Below are the code and all the weights of a small trained network. Each question names an input and a class and asks about switching units off, where a switched-off unit gives its printed mean instead of its output.

import numpy as np


def w(rows, s, z=0):
    codes = np.array(rows[::2]) - 128.0
    scale = np.full(codes.shape[1], s)
    scale[-1] = z or s
    return codes * scale


def f(y):
    return np.maximum(y, 0)


def log_softmax(a):
    a = a - a.max(-1, keepdims=True)
    return a - np.log(np.exp(a).sum(-1, keepdims=True))


def net(x, mask):
    res = np.array(x, float).reshape(1, 7) / 4 @ E
    y = f(res @ A[0][:, :-1].T + A[0][:, -1])
    res = res + np.where(mask, y, B[0][:, -1]) @ B[0][:, :-1]
    return log_softmax(res[-1] @ U[:, :-1].T + U[:, -1])


A, B = {}, {}
E = w([
[106,163,146,8,174,25,104,11],'x0',
[102,108,232,135,23,30,207,186],'x1',
[107,141,138,129,124,141,121,127],'x2',
[125,116,138,102,122,135,112,141],'x3',
[142,102,129,93,125,123,110,154],'x4',
[110,133,129,115,125,131,115,149],'x5',
[22,2,164,166,226,132,157,119],'x6',
],0.0076)
A[0] = w([
[85,132,127,148,79,92,121,151,141],'neuron 0',
[143,87,112,208,61,206,133,199,38],'neuron 1',
[129,138,181,131,93,100,190,192,68],'neuron 2',
[171,195,92,122,85,124,122,144,126],'neuron 3',
[124,126,173,111,98,74,182,174,86],'neuron 4',
[139,164,30,104,196,231,73,90,94],'neuron 5',
[85,161,190,106,70,96,192,149,43],'neuron 6',
[147,138,131,168,117,171,137,208,94],'neuron 7',
[84,101,90,143,192,122,126,154,121],'neuron 8',
[72,77,126,158,182,109,158,136,160],'neuron 9',
[99,156,183,6,157,15,118,2,8],'neuron 10',
[132,150,51,151,200,190,97,125,107],'neuron 11',
[129,149,152,153,131,186,138,148,61],'neuron 12',
[104,128,171,152,84,58,174,161,106],'neuron 13',
[38,52,129,133,160,118,151,133,138],'neuron 14',
[210,196,107,102,75,117,131,149,162],'neuron 15',
[120,90,149,183,154,171,168,179,61],'neuron 16',
[151,92,121,174,87,198,135,177,66],'neuron 17',
[102,151,137,162,109,98,128,129,130],'neuron 18',
[89,52,163,155,193,136,148,125,167],'neuron 19',
[172,207,107,114,58,136,117,125,152],'neuron 20',
[178,183,95,140,45,142,99,133,128],'neuron 21',
[129,125,191,133,61,68,207,151,89],'neuron 22',
],0.0081,0.0017)
B[0] = w([
[170,158,157,153,130,171,101,156,158],'neuron 0',
[97,218,43,169,177,49,71,97,203],'neuron 1',
[167,138,151,130,152,156,114,145,182],'neuron 2',
[129,63,114,86,66,150,239,48,186],'neuron 3',
[180,143,154,183,202,160,150,165,180],'neuron 4',
[225,124,251,181,173,228,89,210,225],'neuron 5',
[144,132,161,157,176,166,137,168,184],'neuron 6',
[89,177,45,159,146,64,97,81,177],'neuron 7',
[116,79,149,92,78,160,124,146,165],'neuron 8',
[104,51,119,76,54,186,214,92,179],'neuron 9',
[63,199,59,203,193,60,56,72,245],'neuron 10',
[184,164,190,173,149,147,131,212,195],'neuron 11',
[129,156,114,173,140,112,120,109,150],'neuron 12',
[179,125,215,161,171,194,113,180,188],'neuron 13',
[77,54,104,79,97,134,169,134,188],'neuron 14',
[55,80,130,50,70,140,218,82,204],'neuron 15',
[114,133,83,139,117,87,101,99,172],'neuron 16',
[84,202,1,202,189,3,44,84,182],'neuron 17',
[140,116,162,112,133,142,127,135,147],'neuron 18',
[29,51,112,50,15,200,234,55,189],'neuron 19',
[46,45,86,62,33,167,214,75,200],'neuron 20',
[91,84,107,84,89,160,165,65,196],'neuron 21',
[231,143,217,148,167,173,110,231,201],'neuron 22',
],0.006,0.012)
U = w([
[74,66,128,103,6,173,206,104,178],'0',
[235,131,213,158,182,199,115,186,3],'1',
[79,171,74,158,174,1,79,103,230],'2',
],0.0094,0.00049)

Each question gives the input, the list of numbers given to net, and the class t.
The units are the neurons (one row each of A and B). Each row of codes is followed by its name. A weight is (code - 128) times the scale printed after its matrix; where a second scale follows, it is the last column's (A, B and U).
mask holds one flag per neuron, in row order. A switched-off neuron (its flag False) gives its mean, the last column of its row in B, instead of its output. The means were averaged over made-up inputs and are rounded, as every weight is.
A unit's drop is (log p(t) with every unit on - log p(t) with that unit switched off) / (log p(t) with every unit on - log p(t) with every unit switched off).
The circuit of an input: a set's keep is (log p(t) with only the set's units on - log p(t) with every unit switched off) / (log p(t) with every unit on - log p(t) with every unit switched off). Starting from the 12 units with the biggest drops (on a tie, the unit counted first), units are removed one at a time, each time the one whose removal leaves the highest keep (on an exact tie, the one counted first), for as long as the keep stays at least 0.8.
units of the circuit, in order: the units of the circuit, biggest drop first
k most important neurons: the k neurons with the biggest drops, biggest first
drop of u: that unit's drop, to one decimal
input [7,4,3,-3,6,-2,-2], class 2: units of the circuit, in order -> (neuron 10)
input [7,6,7,1,5,4,2], class 2: 2 most important neurons -> (neuron 10; neuron 5)
input [-6,-3,-1,0,2,-8,-4], class 2: units of the circuit, in order -> (neuron 17; neuron 1)
input [4,-4,2,0,8,7,2], class 1: 4 most important neurons -> (neuron 5; neuron 17; neuron 1; neuron 7)
input [-1,-7,-4,-1,2,-8,8], class 0: 2 most important neurons -> (neuron 19; neuron 9)
input [5,-8,1,2,-2,-5,8], class 0: 2 most important neurons -> (neuron 19; neuron 9)
input [-7,8,-2,4,7,7,-4], class 1: 2 most important neurons -> (neuron 22; neuron 13)
input [-2,6,1,8,7,-8,5], class 1: 3 most important neurons -> (neuron 22; neuron 20; neuron 13)
input [5,-7,-6,-3,7,6,-6], class 1: 3 most important neurons -> (neuron 5; neuron 19; neuron 11)
input [-7,6,6,4,5,0,-6], class 2: 2 most important neurons -> (neuron 1; neuron 17)
input [-4,5,-1,-5,6,7,0], class 1: 2 most important neurons -> (neuron 10; neuron 22)
input [-7,-4,-7,-6,-5,7,-7], class 0: 3 most important neurons -> (neuron 20; neuron 10; neuron 3)
input [-6,8,8,5,-6,-8,5], class 1: 2 most important neurons -> (neuron 22; neuron 13)
input [-4,6,2,1,-5,2,-4], class 1: units of the circuit, in order -> (neuron 22)
input [-7,6,5,-8,-1,-2,0], class 2: drop of neuron 1 -> 0.7
input [-7,6,1,6,3,5,2], class 2: drop of neuron 17 -> 0.6
input [5,-7,-6,0,-1,8,-8], class 0: drop of neuron 3 -> 0.1
